Below are the code and all the weights of a small trained network. Each question names an input and a target symbol and asks about switching units off, where a switched-off unit gives its printed mean instead of its output.

import numpy as np


def w(rows, s, z=0):
    codes = np.array(rows[::2]) - 128.0
    scale = np.full(codes.shape[1], s)
    scale[-1] = z or s
    return codes * scale


def norm(h):
    return h / np.sqrt((h * h).mean(-1, keepdims=True) + 1e-5)


def f(y):
    return np.maximum(y, 0)


def softmax(a):
    e = np.exp(a - a.max(-1, keepdims=True))
    return e / e.sum(-1, keepdims=True)


def log_softmax(a):
    a = a - a.max(-1, keepdims=True)
    return a - np.log(np.exp(a).sum(-1, keepdims=True))


def net(x, mask):
    ids = ['βεζηθλπω'.index(c) for c in x.split()]
    T = len(ids)
    res = E[ids] + P[:T]
    u = 0
    for l in range(2):
        q, k, v = (norm(res) @ M[l].T for M in (Q, K, V))
        z = softmax(np.where(np.tri(T) > 0, q @ k.T / 2**0.5, -1e9)) @ v
        res = res + np.where(mask[u], z, O[l][:, -1]) @ O[l][:, :-1]
        u += 1
        y = f(norm(res) @ A[l][:, :-1].T + A[l][:, -1])
        res = res + np.where(mask[u : u + 4], y, B[l][:, -1]) @ B[l][:, :-1]
        u += 4
    return log_softmax(norm(res)[-1] @ U[:, :-1].T + U[:, -1])


Q, K, V, O, A, B = {}, {}, {}, {}, {}, {}
E = w([
[148,84,156,78],'β',
[136,91,157,89],'ε',
[188,106,139,79],'ζ',
[132,121,102,222],'η',
[121,207,193,173],'θ',
[113,112,171,124],'λ',
[172,92,122,208],'π',
[178,139,144,251],'ω',
],0.011)
P = w([
[186,34,143,181],'0',
[154,69,91,199],'1',
[51,74,3,144],'2',
[43,109,12,142],'3',
[43,131,33,148],'4',
[47,151,47,149],'5',
[59,184,57,142],'6',
[73,199,51,143],'7',
[78,210,65,144],'8',
[82,211,68,144],'9',
[90,223,64,143],'10',
],0.0032)
Q[0] = w([
[14,58,224,83],'L0H1',
[82,141,126,254],'L0H1',
],0.0046)
K[0] = w([
[114,44,183,143],'L0H1',
[76,254,160,196],'L0H1',
],0.0078)
V[0] = w([
[130,146,215,91],'L0H1',
[5,52,193,182],'L0H1',
],0.0035)
O[0] = w([
[98,254,252,130,140],'L0H1',
[229,94,93,86,254],'L0H1',
],0.007,0.00064)
A[0] = w([
[2,84,42,191,127],'L0N1',
[63,130,162,101,170],'L0N2',
[9,104,139,149,252],'L0N3',
[53,72,146,96,161],'L0N4',
],0.0072,0.00029)
B[0] = w([
[159,113,209,147,253],'L0N1',
[182,134,93,101,199],'L0N2',
[96,86,124,1,184],'L0N3',
[126,219,167,78,233],'L0N4',
],0.0068,0.0023)
Q[1] = w([
[152,187,194,22],'L1H1',
[253,43,47,177],'L1H1',
],0.0044)
K[1] = w([
[149,209,121,19],'L1H1',
[141,113,207,253],'L1H1',
],0.0045)
V[1] = w([
[159,112,105,42],'L1H1',
[154,111,255,214],'L1H1',
],0.0048)
O[1] = w([
[201,238,66,174,197],'L1H1',
[56,244,197,2,251],'L1H1',
],0.0055,0.0021)
A[1] = w([
[139,205,108,199,139],'L1N1',
[151,238,136,240,4],'L1N2',
[76,86,32,25,88],'L1N3',
[97,253,114,54,17],'L1N4',
],0.0036,0.00032)
B[1] = w([
[83,55,217,201,197],'L1N1',
[82,51,241,177,235],'L1N2',
[110,135,253,122,167],'L1N3',
[104,111,23,218,254],'L1N4',
],0.0053,0.0028)
U = w([
[152,186,204,2,255],'β',
[171,189,20,144,215],'ε',
[221,152,72,215,76],'ζ',
[77,114,86,135,30],'η',
[83,121,108,148,56],'θ',
[74,72,83,128,85],'λ',
[64,122,107,160,84],'π',
[68,103,90,143,54],'ω',
],0.0059,0.0029)

Each question gives the input, a string of symbols that net reads in full, and the target symbol t.
The units are the heads (2 rows each of Q, K, V and O) and the neurons (one row each of A and B). Each row of codes is followed by its name. A weight is (code - 128) times the scale printed after its matrix; where a second scale follows, it is the last column's (O, A, B and U).
mask holds one flag per unit, layer by layer, with each layer's heads first. A switched-off unit (its flag False) gives its mean, the last column of its rows in O or B, instead of its output. The means were averaged over made-up inputs and are rounded, as every weight is.
A unit's drop is (log p(t) with every unit on - log p(t) with that unit switched off) / (log p(t) with every unit on - log p(t) with every unit switched off).
The circuit of an input: a set's keep is (log p(t) with only the set's units on - log p(t) with every unit switched off) / (log p(t) with every unit on - log p(t) with every unit switched off). Starting from all 10 units, units are removed one at a time, each time the one whose removal leaves the highest keep (on an exact tie, the one counted first), for as long as the keep stays at least 0.8.
units of the circuit, in order: the units of the circuit, biggest drop first
most important unit: the unit with the biggest drop
k most important neurons: the k neurons with the biggest drops, biggest first
top k neurons in layer l: the k neurons of layer l with the biggest drops, biggest first
drop of u: that unit's drop, to one decimal
input ζ ε ζ ω η ε ε π λ π ε, target ζ: units of the circuit, in order => [L1H1, L0N1]
input ε β θ β λ θ ε, target ε: most important unit => L1H1
input θ ε θ η, target β: units of the circuit, in order => [L0N1, L1H1, L1N4]
input ζ θ ζ λ ζ ε θ ζ λ λ, target ζ: units of the circuit, in order => [L1H1, L0N2]
input ζ ζ ζ, target ζ: 2 most important neurons => [L0N1, L0N4]
input π ζ λ ω η π λ, target ε: 2 most important neurons => [L0N4, L1N4]
input π ζ π θ ω ζ, target ε: top 2 neurons in layer 0 => [L0N1, L0N3]
input η θ λ ζ λ ζ θ ζ η ω λ, target ζ: top 2 neurons in layer 0 => [L0N2, L0N1]
input π β θ ε ω π ε, target ε: top 3 neurons in layer 0 => [L0N4, L0N1, L0N3]
input β ζ λ, target β: 2 most important neurons => [L0N3, L0N1]
input β ε ε θ λ η β, target ε: top 2 neurons in layer 1 => [L1N2, L1N4]
input θ θ π, target β: drop of L1N4 => 0.3
input β θ λ, target β: drop of L1N2 => -0.1
input ω π ζ θ λ β ζ, target ε: most important neuron => [L1N2]
input π ω ε π ε ζ π β ε, target ζ: drop of L1N1 => 0.0
